Below are the code and all the weights of a small trained network. Each question names an input and a target symbol and asks about switching units off, where a switched-off unit gives its printed mean instead of its output.

import numpy as np


def w(rows, s, z=0):
    codes = np.array(rows[::2]) - 128.0
    scale = np.full(codes.shape[1], s)
    scale[-1] = z or s
    return codes * scale


def f(y):
    return y / 2 * (1 + np.tanh(0.7978845608 * (y + 0.044715 * y**3)))


def softmax(a):
    e = np.exp(a - a.max(-1, keepdims=True))
    return e / e.sum(-1, keepdims=True)


def log_softmax(a):
    a = a - a.max(-1, keepdims=True)
    return a - np.log(np.exp(a).sum(-1, keepdims=True))


def net(x, mask):
    ids = ['βδεζηθλμξπσφψω'.index(c) for c in x.split()]
    T = len(ids)
    res = E[ids] + P[:T]
    q, k, v = (res @ M[0].T for M in (Q, K, V))
    z = softmax(np.where(np.tri(T) > 0, q @ k.T / 3**0.5, -1e9)) @ v
    res = res + np.where(mask[0], z, O[0][:, -1]) @ O[0][:, :-1]
    y = f(res @ A[0][:, :-1].T + A[0][:, -1])
    res = res + np.where(mask[1:9], y, B[0][:, -1]) @ B[0][:, :-1]
    return log_softmax(res[-1] @ U[:, :-1].T + U[:, -1])


Q, K, V, O, A, B = {}, {}, {}, {}, {}, {}
E = w([
[71,76,181],'β',
[156,123,161],'δ',
[255,131,91],'ε',
[149,172,158],'ζ',
[92,113,55],'η',
[105,150,150],'θ',
[99,92,62],'λ',
[169,156,125],'μ',
[94,174,183],'ξ',
[164,166,121],'π',
[129,129,148],'σ',
[162,166,119],'φ',
[89,130,51],'ψ',
[159,175,115],'ω',
],0.023)
P = w([
[241,107,3],'0',
[139,96,158],'1',
[50,82,251],'2',
[33,85,254],'3',
[19,79,249],'4',
[7,86,240],'5',
[4,86,240],'6',
[7,78,246],'7',
],0.004)
Q[0] = w([
[154,144,32],'head 1',
[254,125,7],'head 1',
[178,101,110],'head 1',
],0.016)
K[0] = w([
[177,177,167],'head 1',
[252,168,152],'head 1',
[183,118,131],'head 1',
],0.021)
V[0] = w([
[88,167,53],'head 1',
[150,105,127],'head 1',
[113,252,140],'head 1',
],0.018)
O[0] = w([
[25,178,160,4],'head 1',
[128,97,134,17],'head 1',
[77,254,10,107],'head 1',
],0.014,0.00035)
A[0] = w([
[187,152,155,83],'neuron 1',
[104,66,103,83],'neuron 2',
[184,177,123,91],'neuron 3',
[67,113,98,143],'neuron 4',
[98,105,145,7],'neuron 5',
[101,141,146,132],'neuron 6',
[112,81,57,224],'neuron 7',
[56,27,2,97],'neuron 8',
],0.015,0.012)
B[0] = w([
[102,191,126,173],'neuron 1',
[97,253,149,163],'neuron 2',
[192,149,216,194],'neuron 3',
[66,174,127,222],'neuron 4',
[253,89,123,148],'neuron 5',
[138,85,113,178],'neuron 6',
[81,17,19,254],'neuron 7',
[216,175,233,222],'neuron 8',
],0.021,0.0094)
U = w([
[53,130,173,187],'β',
[143,85,119,175],'δ',
[162,152,130,113],'ε',
[144,123,147,142],'ζ',
[215,225,126,84],'η',
[80,163,164,96],'θ',
[254,117,128,2],'λ',
[96,45,93,144],'μ',
[149,184,210,171],'ξ',
[115,138,123,207],'π',
[155,62,172,102],'σ',
[99,231,138,23],'φ',
[70,66,164,216],'ψ',
[55,103,99,137],'ω',
],0.0099,0.0068)

Each question gives the input, a string of symbols that net reads in full, and the target symbol t.
The units are the heads (3 rows each of Q, K, V and O) and the neurons (one row each of A and B). Each row of codes is followed by its name. A weight is (code - 128) times the scale printed after its matrix; where a second scale follows, it is the last column's (O, A, B and U).
mask holds one flag per unit, heads first, then neurons. A switched-off unit (its flag False) gives its mean, the last column of its rows in O or B, instead of its output. The means were averaged over made-up inputs and are rounded, as every weight is.
A unit's drop is (log p(t) with every unit on - log p(t) with that unit switched off) / (log p(t) with every unit on - log p(t) with every unit switched off).
The circuit of an input: a set's keep is (log p(t) with only the set's units on - log p(t) with every unit switched off) / (log p(t) with every unit on - log p(t) with every unit switched off). Starting from all 9 units, units are removed one at a time, each time the one whose removal leaves the highest keep (on an exact tie, the one counted first), for as long as the keep stays at least 0.8.
circuit, biggest first: the units of the circuit, biggest drop first
unit that matters most: the unit with the biggest drop
k most important neurons: the k neurons with the biggest drops, biggest first
drop when u is switched off: that unit's drop, to one decimal
input θ λ η η, target β: 2 most important neurons : neuron 8; neuron 7
input π β λ π θ σ, target σ: circuit, biggest first : head 1
input ψ ζ ω λ ζ δ δ, target σ: circuit, biggest first : head 1; neuron 5
input λ β ξ λ η ζ, target ψ: 4 most important neurons : neuron 8; neuron 3; neuron 2; neuron 6
input δ η ε λ ψ ε λ η, target ξ: 2 most important neurons : neuron 8; neuron 2
input μ ζ ζ ξ ξ η, target η: circuit, biggest first : neuron 8; head 1
input δ ζ μ ε θ, target ω: 2 most important neurons : neuron 8; neuron 3
input η ζ ξ θ, target ψ: 2 most important neurons : neuron 6; neuron 8
input π ξ ζ π δ, target μ: circuit, biggest first : neuron 8; neuron 7; head 1
input η ε λ θ ξ ζ, target σ: circuit, biggest first : head 1; neuron 4
input λ ξ ζ, target σ: circuit, biggest first : head 1; neuron 5
input ζ μ ξ, target φ: 3 most important neurons : neuron 8; neuron 4; neuron 3
input η ζ ξ β σ ω ε δ, target ξ: 2 most important neurons : neuron 7; neuron 1
input ξ η π σ, target ψ: unit that matters most : neuron 8
input θ ζ ξ η ω ω, target φ: 4 most important neurons : neuron 3; neuron 8; neuron 4; neuron 5
input η ζ θ σ μ ζ δ, target ψ: circuit, biggest first : head 1; neuron 6
input β δ π, target λ: 4 most important neurons : neuron 4; neuron 2; neuron 3; neuron 7
input π η η σ ξ δ, target ψ: 2 most important neurons : neuron 8; neuron 3
input ξ μ ξ η π θ, target ψ: 3 most important neurons : neuron 8; neuron 6; neuron 2
input ξ σ ξ η, target η: circuit, biggest first : neuron 8
input δ θ ψ φ ξ, target β: 3 most important neurons : neuron 7; neuron 4; neuron 8
input β θ ξ ψ, target η: 3 most important neurons : neuron 8; neuron 4; neuron 6
input λ π η π ζ, target ψ: drop when neuron 4 is switched off : 0.0
input σ β σ, target ξ: drop when head 1 is switched off : 2.6
input ζ π π δ π ζ, target η: drop when neuron 7 is switched off : 0.6
